The point runs from 33 to 61 and wraps round.
What the symbols do: ρ is -3; κ is +1; γ is -1; ζ is -2.

Start, symbols taken left to right, then the point you end at.
Answer with the point's row, about right, then its name.
[ 0.64 -0.76  1.80 -0.75  0.80 -1.29 -2.45 -3.65 -0.05  0.08 -0.78  1.99  0.94  3.41 -0.18 -1.48  0.59 -1.36 -0.89  2.12  0.60  0.67  0.90 -1.36  0.31  1.88  0.95  0.51 -1.10  0.87  0.43  0.17  0.49 -1.25  0.25 -1.10  2.25 -0.49 -0.50  0.72  2.31 -0.27  1.26  0.38 -1.56  0.97 -0.93  1.40 -0.65  1.61  1.59 -0.40 -2.78  0.90 -1.09  3.30  1.42 -0.82 -0.71 -0.34 -1.90  0.29  0.79  1.91  2.38 -0.02  1.64  0.43 -0.07  1.42  0.00 -0.68  1.22  0.01 -0.96  0.71  0.96  0.50 -1.56 -1.10 -0.18 -0.26  0.30  1.81 -0.22 -0.79  1.12  1.44 -0.10  0.50  0.97 -0.24 -0.83  1.80  0.46 -1.46 -0.30  0.39  1.10  1.38  0.19  0.75 -0.08  2.22  0.67  2.16  2.26  0.59  0.94 -0.21  0.80 -0.70  0.24 -2.04 -0.66 -0.17  1.84 -2.34  0.56 -1.19 -1.14  0.30  1.26  0.28  0.67 -0.03  0.15  1.26 -1.71 -0.93  0.11 -0.15  1.63 -0.81  0.47  0.35 -0.30 -0.10  0.13  1.75 -0.58 -1.70  1.74 -0.14 -1.18  0.76  2.42  1.43  0.45 -1.40 -0.82 -1.57  0.65 -0.28  0.43  0.27 -0.09 -0.56  0.92]
ρ -> [-0.45 -1.55  0.84  0.71 -0.62 -0.98  1.69 -0.54  1.04 -1.52 -1.59  1.32  0.89  2.65 -0.67 -0.94 -0.30  2.01  1.14  1.53 -1.37  0.43  0.38 -0.09 -2.42  1.31  0.36 -1.10 -0.86  0.40  0.21 -2.32  0.52  1.30 -1.17 -0.43  0.96 -0.63  0.60  2.88  0.99  0.00 -1.34  1.45 -2.83 -1.00 -0.23 -0.79 -0.82  0.00  0.45  0.90  0.54  0.29 -0.83  0.16  1.66  0.73 -0.37  0.68 -0.83 -0.20 -1.25 -0.94  0.02  0.74 -0.18 -0.41  1.02  0.14 -0.49  1.43  1.84 -0.62  1.10  0.70 -0.94  0.86  2.45 -1.43 -0.92 -0.34 -1.41 -1.07  2.58 -0.62  2.34  0.48  1.15 -2.68  0.62  0.22 -1.17 -0.98  0.08 -1.00 -0.90  0.87  2.20  0.14 -0.34  0.15 -2.65  0.36 -0.79  0.45 -0.69  2.61 -1.29  0.59 -0.34 -1.17  0.29 -0.84  0.39 -0.15  0.70 -1.57  3.71  1.09 -1.68 -0.40 -1.17  0.88  1.71 -2.07  1.37 -0.72 -0.57 -0.05 -1.31 -0.21 -0.58  1.79  0.36 -3.02 -2.29  0.10  1.33  0.71  1.48 -0.65  0.76  0.91  0.25  0.55 -1.92  0.30  0.60  1.32  0.31 -1.19 -3.77  0.74  0.72  0.83  0.12  1.68  0.92] 51
[-0.12 -1.01 -0.94 -4.54  1.61  1.70  0.90  0.67 -0.64  1.66  0.07 -0.37 -0.03  1.19  2.21 -0.46 -0.60  1.41 -2.22  0.84  2.21 -0.09 -1.78  0.03 -0.85 -1.56 -0.91  0.36  0.07 -0.23 -1.50  1.95  0.30 -0.37 -1.93  0.58 -0.45 -1.15 -0.43  0.65 -2.15 -0.54 -1.14 -1.13  0.27 -0.09  2.66 -2.14  1.12  0.05 -1.70  0.36  0.43  0.44  0.33 -0.77  1.57  0.79  0.34  1.06 -0.13 -1.86 -0.19  0.41  0.97  0.48 -1.17  0.00  1.57 -0.18 -0.88  0.34  0.25  1.61 -0.23 -0.26 -1.83 -2.21  2.10 -2.14 -0.94  1.92  1.96  1.23  2.49 -1.08 -0.07 -0.68  1.81  0.77  0.79 -0.97  0.05  1.99 -0.88  2.76 -1.33  0.91  0.10  1.28  1.17  0.11  2.25  1.84 -0.73  0.46 -1.69  0.32  1.15 -2.18 -1.73 -0.71 -0.23  1.17  2.45 -1.31 -0.44  2.08 -0.51  3.10  1.32 -0.11  0.21 -0.49 -0.98 -1.00 -1.81  0.58  0.45 -1.06 -2.14 -1.26 -1.73 -1.61 -2.58  0.27  1.42  0.87 -0.37 -0.25  0.23 -1.21  1.60  1.44  0.64  0.70  0.65 -0.26 -0.11 -0.58 -1.34 -0.26 -0.22 -1.55  0.78 -1.32 -1.02  0.80  0.71]
γ -> [ 0.03 -0.17 -1.77 -2.26  0.77  0.50  1.26  0.09  0.87  1.38 -0.34 -1.42 -0.73  0.39  0.72 -1.00  0.23  0.72 -2.77  0.67  0.78 -0.76 -2.00 -0.53 -0.39 -1.50  0.22  0.58  0.99 -0.67 -0.54  0.69 -1.80  0.52 -0.91  1.93  0.65  2.08  0.50 -0.94 -0.80 -1.92 -0.13 -0.61  0.41 -1.13  2.05 -0.63 -0.50 -0.63  1.96  0.00  0.79  1.94 -0.71  0.44  2.31  0.43  2.53  1.74  2.96 -0.71 -0.83 -0.56 -0.47  0.92 -1.97 -0.05  1.48 -0.38 -0.95  1.71  0.01 -0.78  0.26  1.42 -1.00 -1.17  1.74 -1.56 -1.13  1.72  0.83 -1.77  2.40 -2.14  0.31 -3.48 -0.16 -0.59  0.94 -0.15 -1.32 -0.56 -0.93  3.13 -1.00  0.84 -0.38  2.42  0.51 -0.69  2.09  1.31  0.41 -0.35 -1.45  1.11  1.38 -2.39 -2.23 -1.50 -2.18  1.58  2.27 -1.50 -1.44  0.05 -0.40  1.32  0.19  1.98 -0.96  0.97 -1.19 -1.06  0.86  1.24  0.66 -1.67 -0.99 -0.45 -0.38 -0.33  0.17 -0.40 -1.52 -0.75  0.25 -1.59 -0.14 -1.29  0.27  0.00  2.50  0.48 -0.86  0.23 -0.71  0.72  0.49  0.18 -1.70  0.38 -0.20  0.05 -1.13 -0.77 -2.00] 61
[ 0.33 -0.35 -0.53  0.18  1.07 -2.19 -1.92 -2.03 -0.30 -0.40 -2.53  0.87  1.44  1.00 -1.44 -1.24  0.82 -0.88  0.36  0.52 -0.97  0.59  2.15 -0.15  0.21  1.51  0.80  1.10 -0.51 -1.44  3.65  0.46  1.36 -0.18  0.51 -0.37  1.90  0.30 -1.21  0.01  3.31  0.49  1.99 -1.73 -1.04 -0.23 -0.29  0.91  0.48  1.24  1.69  1.57 -2.34  1.19 -0.05  3.13  0.24  0.98 -0.63 -0.44 -0.41  0.98  1.10  0.85  2.44 -0.23 -0.55  0.34  0.98 -1.24  1.37  0.32 -0.01 -0.10  0.13  2.97  0.88 -1.44 -1.82 -1.58 -1.16  0.57 -0.32 -1.30 -0.64 -0.55  0.85  1.04  1.25 -0.03  2.79  0.69 -1.51 -0.61  0.79 -2.67 -0.97  0.26  0.73  2.22 -0.40  1.14  0.66  0.79  1.77  1.88  3.10  0.92  2.31  0.99  0.05 -0.21 -0.86 -2.14 -1.77  1.22  1.91 -0.24 -2.17 -0.10  0.70  2.12  0.25  1.87 -0.11  0.56  0.87  0.71 -0.37 -0.05  0.38 -0.12  2.73  0.18  2.01 -0.28 -0.76 -1.09 -0.29  2.19 -1.10 -0.56  0.34  0.03 -1.29  1.37  0.54  0.19  0.18 -0.13 -1.38  0.58 -0.59  0.35  0.91  1.65  0.69 -2.01 -0.09]
γ -> [-0.28  0.81  1.62 -0.38  0.91 -1.83 -1.27 -3.43 -0.04 -0.64 -1.47  0.54  2.49  0.04 -0.07 -0.59  0.66 -0.64 -0.40  1.63  0.97 -0.27  1.79 -0.73 -0.22  1.89 -0.26  0.20 -2.04 -0.56  1.35 -0.08  1.23 -0.74  0.01 -1.45  0.42 -0.07 -1.11  1.53  1.31 -0.91  0.01  0.71 -1.98 -0.02 -1.43  0.81  0.40  1.55  0.06 -0.22 -1.41  1.53  0.12  2.03  0.86  0.19 -2.83 -1.39 -2.58  0.51  1.33  2.58  2.66  0.42 -0.85  0.05  0.83  0.83  0.59 -0.98  1.53  1.07 -0.39  1.10 -0.01  0.60 -1.03 -1.28 -0.67 -0.66  1.83  2.57  0.11 -2.05 -0.08  2.13  0.11 -1.03  1.68  0.47 -0.84  1.91  0.68 -1.84 -0.35 -1.13 -0.52  2.09  1.20  0.59 -0.85  2.64  1.61  2.20  2.41  0.93  2.78  0.91  1.24  2.08 -0.19 -2.66 -0.98  0.79  1.42 -0.58  0.64 -2.49  0.90  0.59  0.94  0.66  2.48 -0.31 -0.98  0.41 -0.94  0.41  1.50  0.39  3.15 -0.49  0.95 -0.43 -0.81 -0.18 -0.73  3.19  0.19 -0.74  1.56  0.51 -1.53  0.91  2.55 -0.04  1.10 -0.78 -2.11  0.47  1.08 -0.22  0.30 -0.88 -1.06  0.32  1.30] 54
[-0.22 -0.57  0.60 -0.32  0.36 -0.19 -1.40 -1.83  0.47  1.00 -0.87  0.88  1.14  0.66  0.20 -2.71  1.39 -0.53  1.09 -0.15 -1.20 -0.56  1.51 -1.02  0.81  0.85  0.97  0.48 -1.32 -0.99  1.74 -0.05 -1.08 -0.68  1.58 -0.67  2.27  0.15 -1.17  0.04  2.06  0.17  0.60  0.06 -1.75 -0.55 -0.74  1.75 -0.78  1.69  1.62  0.42 -2.30  1.17 -0.34  2.82  0.53  1.38 -1.14 -0.27 -0.76  1.18  0.88 -0.13  1.84 -0.66  0.42 -0.05 -0.37 -0.10  0.77 -0.85  0.21  0.31 -0.12  0.56 -0.52 -0.67 -2.11 -1.97 -1.03  0.22 -0.09  0.26 -0.69  0.27  2.35  1.72 -0.34  1.22  2.47  0.35 -1.99 -1.16 -0.11 -3.26  0.00 -0.34 -0.59  1.88  0.08  0.28 -0.54  0.59  1.26  2.57  3.51  0.77  2.95 -0.27 -1.49 -0.16  0.51 -2.70 -0.20  1.35  2.59 -0.13 -0.87 -0.11  0.85  1.58 -0.31  2.29  0.68 -0.69  1.03 -0.30 -1.29  0.64  0.29 -0.13  1.69  0.22  1.51  0.73 -1.12  0.12  0.14  3.26 -0.68  0.01  1.46 -1.32 -1.26  0.46  1.18 -0.67  0.54 -0.35 -1.21  1.04  0.94  1.60  1.03  2.55 -0.54 -1.95 -0.85]
γ -> [ 0.89 -0.39 -0.39 -0.57  0.08  0.09 -1.31 -2.82 -0.78  0.91 -1.48  1.47  1.65  1.00  0.54 -1.38 -0.37 -0.27 -0.53  2.39  1.32  0.31  1.89 -1.24  0.93  1.62 -0.05 -0.71 -0.53 -0.91  0.37 -1.21  1.13 -0.34  0.61  0.31  2.39 -0.32 -0.31  0.61  2.80  0.61  1.33  0.01 -1.88  0.35 -1.62  2.00 -0.29  0.88  1.37  1.03 -2.06  2.12  0.07  3.25  0.75  2.56 -1.40 -0.30 -2.83  1.17  1.07  0.82  2.34 -1.34 -0.63  1.42  0.64  0.04 -0.71  0.04  0.18  2.39  0.77  0.61 -0.43  1.66 -0.65 -0.09 -0.81 -0.29  1.59  1.26 -0.06 -1.48  2.18  2.79 -0.83 -0.24  1.76 -0.36 -0.21  1.20  2.07 -1.74 -0.42  1.33  0.23  2.73  1.14  0.40  0.42  1.33  1.25  2.37  1.86  1.94  0.56  0.80  2.63 -0.57  0.05 -1.68  0.56 -0.03  2.30  0.62  0.10 -0.23  0.02 -0.86  1.09  1.64  0.06 -0.65 -1.88  0.61 -1.53  0.26  1.13  0.61  3.32 -0.43  0.82  1.40 -1.04 -1.22 -1.04  1.94  0.52 -1.59  1.92  0.43 -2.42  1.50  2.44  1.50  0.91 -0.56 -0.46 -1.02  0.79 -0.31  0.43 -0.17 -1.71 -0.24  1.58] 54
[ 0.84 -0.17 -1.41 -0.59  1.10 -1.31 -0.41  2.32  0.42 -0.86 -1.04  1.20 -0.69 -0.74 -0.63 -0.63 -1.17 -0.87  1.20 -2.46  0.68 -0.27  0.98  0.98  0.45 -2.12 -1.95  1.85 -1.51 -1.19 -0.38  0.72  1.80  0.39 -0.13 -1.20 -1.15  0.93 -0.05 -1.16 -0.92  1.26 -0.73 -1.00  1.49 -0.66  0.10 -1.29  0.01 -2.03 -0.49  0.38  1.42 -1.39  0.55 -1.66 -1.85  1.94  0.40 -0.81  0.02 -0.32 -0.87  0.62 -1.29  0.83  0.23  0.89 -0.04  0.61  0.96  2.03  0.49 -0.06 -1.02  0.32 -1.00 -1.95 -0.93  0.16  1.28  1.80 -1.69 -0.76  0.23  2.34 -0.15  0.82  0.23  1.19 -0.58 -1.26  1.18 -1.31  1.39 -0.55 -0.49  0.60 -1.61 -0.06  1.01 -2.56  1.92  1.65 -0.49 -2.32  1.03 -0.78  1.55 -2.94  1.52 -0.67  3.55  0.65  0.08  0.41 -0.63  1.80 -2.11  1.48  0.11 -0.72 -1.91 -0.12 -0.31  2.98  0.81 -0.54  0.08  0.92  0.14  0.40 -3.51 -1.26 -1.32  2.17  1.80 -0.96  0.65 -1.56 -0.61  1.73 -1.90 -1.33 -0.08  0.28 -1.10 -0.39  0.11  0.72  0.21 -1.19 -0.42 -1.31 -0.18 -0.21  1.62 -2.20 -1.09]
γ -> [-2.03 -0.30 -1.15 -2.41  0.76 -2.00  1.17  0.70  0.97  0.56 -1.72 -0.49 -1.87  0.58 -1.04 -1.15  0.72  0.15  0.78 -2.17  0.38  0.42  0.16  1.30  1.62 -0.78 -1.31  0.45 -0.84 -1.06  1.13  1.26  1.32  0.21  1.20 -0.09  0.22  0.45 -1.06 -2.65 -0.89  0.27 -0.79 -1.44 -0.47  0.05  1.38 -0.27  0.94 -1.28  0.48 -0.11  0.06  1.45  1.46 -2.42  0.54  1.33  0.17 -0.95 -0.70 -0.21 -1.65  0.27 -2.25 -0.69  0.35 -0.05  0.81 -0.09  1.98  1.13  0.82 -0.92 -0.87  0.64 -1.32 -2.68 -0.63 -0.60  0.49  1.62 -0.67  1.23 -1.20  1.86 -1.58 -0.23  0.13  0.94  0.38 -2.29  0.47 -1.86  1.43 -1.72 -0.27  0.26 -3.31 -0.51  0.96 -1.04  2.35 -0.41 -0.58 -0.60  2.37 -1.24 -0.13 -1.72  0.96  1.10  1.51  0.91  0.39  1.48 -0.09  0.48 -2.83  0.82  0.79  1.06 -2.10 -0.25 -0.74  0.89  0.78  1.55  0.08  1.11  0.76 -0.08 -0.85 -0.30 -1.44  1.29  0.73 -1.71  0.02  1.04 -1.29  1.56 -0.15 -0.05 -1.00 -0.13 -0.77 -2.44 -1.63  0.47 -0.85  0.06  0.95  1.74  0.78  0.74  2.55 -2.20 -0.46] 36
[ 0.04  0.80  0.42  3.65 -1.11 -1.31 -0.83  2.61 -0.16 -1.07  1.12  2.86 -0.75 -0.82 -3.10 -0.19  0.25  0.12  2.70  1.11 -2.90  0.93 -1.23  0.50 -1.37 -0.68 -0.01  0.13 -0.27  3.59  1.22  0.62  0.53  1.46  0.12  0.31 -1.22 -0.37  0.12  0.60  0.81  1.09 -0.17  0.94  0.56  1.15 -0.84 -0.76 -0.56 -0.08 -0.88 -1.67  3.33 -0.82  1.22  0.01 -2.03 -1.31 -1.35  0.42  1.36 -0.49 -0.86 -1.40 -0.95  0.57  0.41 -0.71 -1.47  0.71 -0.08  0.34 -2.03 -0.08  0.41 -1.54  1.72  0.99 -0.90 -0.33  1.88  0.50 -1.18 -1.25 -1.01  1.81 -0.36  1.77  0.14 -0.08 -0.83  1.25 -0.86  1.51 -0.34 -0.10  0.68  0.32 -0.83  0.79  0.16 -0.36 -0.77 -1.25 -0.78 -1.52 -1.65 -2.13 -1.37  1.22  1.57 -0.21  1.26  1.08 -2.59 -0.78  0.76 -0.83  0.69 -0.88 -0.39 -1.12  1.90 -0.20 -0.38  0.87  0.58 -0.42  1.11  1.03 -0.87  1.65 -0.89 -0.20 -1.20 -0.86 -0.79 -0.46  0.11  0.25  0.07  2.31 -0.62 -1.36  0.73  1.67  0.37 -0.85 -0.71  0.32  0.99  0.27 -0.41  0.83 -0.88  2.76 -0.01  1.56  1.81]
γ ρ ζ -> [-0.98  0.79 -0.17  0.29 -0.45 -1.02  1.84  0.93  0.53 -2.14  1.37 -2.51  1.76  0.82  0.69  1.16 -0.07  0.08  0.60 -2.65 -0.58  0.63 -1.32 -0.83  1.07 -0.86 -0.89 -0.87  0.58 -1.71 -1.21 -0.77 -0.07  0.51 -0.11 -0.94 -0.36  0.35 -0.13  1.86 -1.31  0.08  0.84  0.08  0.85 -0.79  0.16 -0.39  0.05 -1.44  0.39 -0.70  0.27 -0.37 -0.17 -1.44  0.62 -0.25  1.22 -0.02 -0.40  0.39  0.39  0.60 -0.44 -0.47  0.82 -1.95  0.03 -0.84 -0.53 -1.23  2.44 -0.44 -0.11  1.89 -0.76  2.11  0.48  1.02  0.08  1.09  0.56 -0.99  0.09  0.12  1.37 -4.49  0.53 -0.35 -1.36  1.53 -0.10 -2.60  0.47  0.92 -0.07  0.88 -1.56 -1.71 -2.69  1.26 -1.54 -3.64 -0.09 -2.03 -1.23  0.20 -0.31  1.09 -0.01  1.61 -0.40  2.26  0.52 -0.61 -1.65 -1.57 -0.30 -0.62 -1.04  0.20 -1.33  0.76 -0.21 -0.24  1.30  0.21  1.06  0.08  1.26 -0.15 -1.08  1.46  0.92 -0.26  2.06  2.20  0.87 -2.99  0.89  0.82 -1.29 -2.38  0.20 -1.71 -2.86 -0.69 -0.77 -0.28  0.38  1.15 -1.04  1.46 -1.37  1.25  1.30 -0.10 -1.00] 41
[ 0.48  0.55  1.10 -0.59  0.26  2.14 -0.29 -1.19 -2.33  0.60  0.28 -1.65  1.60 -2.90  1.29  2.01 -0.78 -0.34 -0.10 -1.47  2.26 -1.44 -0.25 -0.72  0.44  1.22 -2.03  0.71 -0.21 -0.92 -1.88 -0.31  0.67 -0.30 -0.44 -1.36 -1.00  0.26  0.51 -1.08 -1.14  0.66  0.24 -0.60  1.17  0.05 -0.34 -0.23 -0.20 -0.80 -1.23  2.38 -1.72 -1.94 -0.30 -1.46  0.22  2.16 -0.38 -1.19 -0.50  0.04 -0.63  0.79 -1.38 -1.65  1.56 -0.41 -1.12 -0.50  1.21 -1.65  0.26 -0.06 -1.76 -0.93 -0.14  1.44 -1.19  3.00  0.55 -0.44 -0.66  0.49  0.02  2.23 -1.48 -0.79  1.15 -0.67 -1.76  0.14  2.75 -0.33 -0.96  0.47  1.83 -1.36  0.18 -1.74 -1.92 -1.31  0.20 -1.88  0.02 -1.17  1.33 -2.43 -0.46  0.92  1.96  1.23 -0.56 -0.76  0.10  0.57 -1.96  0.13 -0.63 -2.00 -0.15 -1.64 -2.21 -0.65 -0.74  1.62 -1.63 -0.94  0.04  0.46  1.44  0.46 -2.66 -1.26 -0.21  0.39  1.97  0.77  0.57 -3.67  0.39  1.11 -3.63 -1.28 -0.87 -1.90  0.99 -0.22 -0.30 -0.48  0.17  0.20  1.07 -1.20 -0.30 -0.89  3.13 -0.12 -0.56]
ρ -> [-2.25 -1.37 -1.71 -1.98  1.63 -2.29  0.62  0.57  1.66  0.24 -0.71  1.12 -3.32  0.12 -0.68 -0.46  1.50 -0.35  2.28 -1.56  0.69 -1.00  1.91  1.00  0.89 -1.11 -1.49  0.96 -1.66 -1.43  1.29  1.53  1.65  0.34  2.13 -0.31  0.79  0.67  0.29 -1.17 -0.49 -0.36 -0.55 -1.71  0.89 -1.60  1.44  1.00  1.26 -0.74 -0.06 -0.44  1.57  1.00 -0.17 -1.79  2.54  1.48  1.12 -0.12 -2.29 -0.77  0.14  0.61 -2.11  0.17 -0.26  0.31  0.61 -0.49  1.90  1.92 -0.15 -0.47 -0.60  1.40  0.02 -2.74 -0.50 -1.01  1.24 -0.28 -0.31 -0.56 -1.24 -0.14 -0.08  0.47 -0.74 -0.20  0.92 -0.69  0.40 -2.29  1.94 -1.53  1.18  0.02 -2.93 -0.85  1.42 -0.63  3.95  0.97  1.40 -0.58  1.29 -0.60  0.11 -1.22 -0.13  1.74  2.25  0.31 -0.03  1.58 -1.31 -0.24 -2.61  2.26  0.00  0.62 -0.33  0.47 -0.44  1.35 -0.42  1.12 -0.48  0.81  0.69  0.47 -1.69 -0.52 -0.62  1.14  1.48  0.29 -0.23 -0.26 -0.53  1.04 -1.02  0.18  0.30  0.28 -1.13 -0.92  0.18 -0.31 -1.37 -0.20 -1.36  1.45  1.40 -0.14  2.06 -3.73 -1.32] 36
[ 1.23  1.55  0.90 -0.93 -1.05  2.41 -0.31 -1.46 -1.22  2.63 -0.07 -1.59  0.79 -1.13  0.33  0.09 -0.43  0.34 -1.27 -0.80  1.14 -0.42 -0.11 -1.56  1.56 -1.50  0.95  1.34  1.01  0.28 -0.36 -2.21 -2.35  0.14 -0.27  1.14  0.13  2.25  1.99 -1.39  1.49 -2.77  0.59  0.72  0.22 -1.68 -0.36 -0.30  1.37  0.97 -0.35  0.78 -1.00  0.41 -0.94  0.58  0.34 -0.22  1.69 -1.73  2.20  1.16  0.37 -0.50 -0.88  1.40 -1.29  0.87 -0.74 -0.08  0.67 -0.74 -1.16 -1.62 -2.13 -0.19  0.90 -0.05  0.84 -0.70 -1.58 -0.98  0.78  0.64 -0.39 -0.39  0.29 -1.54 -0.84 -1.59  1.03 -0.22  0.59  0.86 -2.45  1.81  1.19 -2.19  0.27  1.00  0.04  0.29  0.67 -0.29  0.43 -0.25  1.03  0.26  2.31  0.15 -0.73 -0.73 -3.43 -2.13  0.61 -0.04 -0.11  0.43 -1.26  0.17 -2.07  1.30 -1.27  0.07 -0.79 -0.98 -0.29 -0.23 -0.04 -0.79  0.11  0.09  0.76  0.17  1.50 -0.96 -1.81 -0.98 -0.22 -1.85 -0.23 -2.06 -1.78  0.12  0.56  0.01  0.89  2.30 -0.70 -1.04  1.71 -0.70  0.68  0.57  2.13 -0.85  0.41  0.68 -1.01]
ζ ρ -> [-0.38 -0.92  0.80 -1.34  1.18 -1.80 -2.20 -3.21 -0.41  0.71 -0.98  0.63  1.70  1.75  0.04 -1.30  1.18 -0.43 -0.74  2.44  0.53  0.60  0.01 -0.99 -0.20  1.11  0.24 -0.29 -0.36  0.05  1.06 -0.97  0.32 -1.03  1.85 -0.39  1.64 -0.74 -1.59 -0.27  0.54 -0.45 -0.42  0.56 -2.29 -0.89 -1.88  1.00  0.58  0.64  1.91  0.60 -2.09  1.99 -0.53  2.67  0.02  0.71 -0.84 -0.04 -1.68 -0.44  2.21  1.12  2.15  0.74  0.21  0.87  0.11  0.45  1.18 -1.02  0.16  0.41  0.03  1.76 -0.54  0.32 -1.16 -1.36 -1.48 -0.51  1.53  1.48 -0.17 -0.34  1.33  2.47  0.09  0.67  1.29  1.31 -0.67  1.63 -0.04 -1.30 -0.82  0.46  1.25  1.14 -0.03  0.39  0.61  2.48  0.49  1.98  2.45  1.85  0.06  1.15 -0.47 -0.33 -0.47 -1.86 -0.36  0.07  2.05 -1.84  0.79 -1.08  1.70 -1.01  1.08  1.86  2.18 -0.38 -0.59  1.30 -0.92  0.56  0.14 -0.36  4.21 -0.59  0.16  0.93 -0.56 -0.99 -0.70  2.36 -1.07 -1.20  1.46  1.00 -2.39 -0.10  2.14  0.44  1.00  0.08 -0.54  0.10  0.35  0.08  0.25  0.04 -1.34 -0.81  0.78] 54
[ 2.70  1.21  0.64 -0.21  0.30 -2.22 -1.11  0.19  1.23  0.34 -1.58  2.09  1.08  0.51 -0.51 -0.36 -0.29 -1.18  0.51  0.87 -0.97 -0.83  0.70  1.12  0.23 -0.44  1.95  1.69 -0.78 -0.46  2.82 -0.24 -0.52  0.42  1.19 -0.56 -0.46  2.18 -0.08 -0.24  1.18 -0.44  1.12 -0.01 -0.39 -2.05  0.22  1.60 -0.60  0.41  1.64  1.87  0.88 -0.48  0.02  2.10 -0.79  0.17 -2.48 -0.44 -0.08 -0.13  0.37 -1.60  1.39 -0.41 -1.10  1.58  0.13  2.28  0.81 -0.09  0.68 -0.50  0.19  2.14 -0.01 -1.48 -0.31 -2.28 -3.66  1.40 -0.73 -1.31 -0.90  0.76  0.95  1.12 -0.39 -0.60  2.10 -1.60 -1.07 -0.57  0.12 -1.92 -0.86  0.02 -0.16  3.65 -0.37 -0.29  1.33  1.63  1.28  0.70  2.34  0.58  1.65 -2.91 -0.81 -2.63  1.76 -2.18 -0.71  0.65  1.02  0.84 -2.91  2.01  0.66  0.96  0.38  3.40  0.86  0.57  0.47 -0.18  0.38  1.79 -0.22  0.83 -0.23  1.23  1.05  0.39 -0.92  0.03 -0.47  2.82  1.22  0.05  0.77  0.20  1.61  0.92  0.89 -0.39 -1.02  1.50  1.56  0.71  0.54  0.85 -0.48  1.46 -1.56 -0.91  0.43]
ρ ζ ζ ρ -> [-1.46 -0.12  0.24  3.84 -1.24 -3.26 -0.18  1.65  1.61 -1.87  1.52  1.82 -1.79 -0.45 -2.81 -1.27 -0.59 -0.34  1.29 -1.45 -2.58  1.28 -0.09  1.02 -0.46 -1.75  1.79 -1.69  0.59  0.28  1.56  1.36  1.52  0.20  0.30  0.94  1.59 -0.76  0.24 -0.59 -0.41  0.74  0.21  0.88 -1.10 -0.57 -0.52  1.68  0.70  0.26 -0.06 -0.46  1.44  1.14  0.24  1.48 -1.76 -2.93 -1.15 -0.98 -0.35 -0.05 -0.02 -1.23  0.32  0.97  0.13 -0.61 -0.08 -1.08 -1.05  1.23 -0.23 -1.89  1.06 -1.37  0.00  0.00 -0.55  0.41  0.53  1.48 -2.25 -0.68 -3.02  0.86  1.50  0.71 -1.05  0.02 -0.50  2.05 -0.35 -0.07  1.00 -1.61 -0.08  1.41 -1.19  0.49 -0.71  0.87 -1.89 -1.55  1.00 -1.28 -0.32 -1.46 -0.39  2.58  0.58  0.93  2.41 -0.77 -1.16  0.81  1.10 -0.42  0.85 -0.82  0.59 -0.16  0.63 -1.80  0.75 -0.12  1.29  2.46  1.70  0.52 -0.71  2.11 -0.45  1.37  0.53 -1.40 -0.32 -2.08  0.81  2.13  0.74  1.33  1.21 -1.45  0.79  0.09 -2.01 -1.16 -0.24  1.83  0.81  2.19  0.58  2.30 -0.66  2.09  1.27  1.39 -0.43] 46
[ 1.34 -0.53  1.88  2.25  1.10 -0.23  0.07 -2.27  0.93 -1.13 -1.75  1.31  1.96  1.98  1.26 -0.40 -0.07  0.81  0.49  2.69 -0.07 -0.15  0.24 -0.59 -1.24  0.80  0.61 -0.99  0.72  0.86 -0.28 -0.43  1.52  0.53 -0.89 -0.58  0.34 -0.93  0.18  3.29  0.30  1.42 -1.44  1.08 -0.88  0.02  0.27 -1.78 -2.30 -0.18  0.98  0.63 -0.41  1.53  0.83  1.65  1.04 -1.25 -0.18  2.01 -0.68 -2.27 -1.16  0.67  0.81  1.36  0.58  0.03  0.36  0.52 -0.83  0.87  0.93  1.70  1.75  1.28 -1.71 -0.90  1.65 -0.80 -0.36 -0.65 -1.08 -0.79  2.39 -0.31  3.16  0.82  1.19 -1.07  1.99  1.56 -1.62 -0.42  1.34  0.32 -0.08  0.86  0.75  0.98 -0.50  0.08 -2.05  1.89  0.02 -0.17 -2.97  0.96 -0.91 -0.72 -0.32 -0.93  0.27  0.04  0.15 -1.31  1.12 -1.31  2.74  0.05  0.00 -0.71  1.21  2.18  2.86 -1.92  0.22  0.03 -1.06 -0.03 -1.02 -0.63  1.12  0.21 -0.45 -0.01 -1.97  1.10 -0.58  1.31 -0.17 -0.20  2.09  0.80  1.79  1.58 -1.58  0.62  2.04 -0.09  0.18 -1.55 -1.61 -1.15 -0.03 -0.23 -1.58  2.38  0.57]
γ -> [-0.17 -1.23 -0.28  1.93 -0.96 -0.49  0.20 -0.32  0.94 -1.05  0.29  0.71  0.58  1.46 -0.40 -0.32 -0.36  0.00  0.97  0.86 -1.27  1.24 -0.94 -0.70 -1.20  1.02  1.80 -1.35  0.05 -0.38 -0.23 -1.04  1.26  0.28 -2.35 -0.16  1.65 -0.68  0.21  2.65  0.53  0.07 -0.63  1.93 -2.15 -0.53  0.29 -0.27 -0.24  0.74  2.20 -0.24 -1.36  0.75 -0.63  2.07  0.55 -0.20 -1.00  0.74 -0.65  0.80 -0.39 -1.22 -0.80  1.09  0.07 -0.38  1.48  0.07  1.23  1.21  1.89 -0.90  0.63  1.01 -1.76  1.33  2.00 -1.77 -0.28  1.05 -1.07 -1.57  1.96 -0.66  2.90 -1.43  0.80 -1.39  2.49  0.57 -1.01 -1.69 -0.07 -0.20  0.36  0.23  1.54  1.33 -0.92  0.04 -2.41  0.43  0.20  0.09 -0.72  2.51 -1.12  1.87 -1.96  0.11  0.73 -0.19 -1.92 -0.01  0.36 -2.33  1.85 -0.92 -0.49 -0.14 -1.79  1.36  0.90 -2.88  0.88 -0.36 -0.33  0.15 -0.74  0.72  0.94  2.20  0.78 -0.09 -2.17  2.67  1.57  1.47  0.77 -0.76  2.93  0.99 -0.10  0.61 -1.01  1.36  1.02  0.54 -0.47 -1.88 -3.48 -0.10  0.98  0.21 -1.39  1.42 -1.19] 51
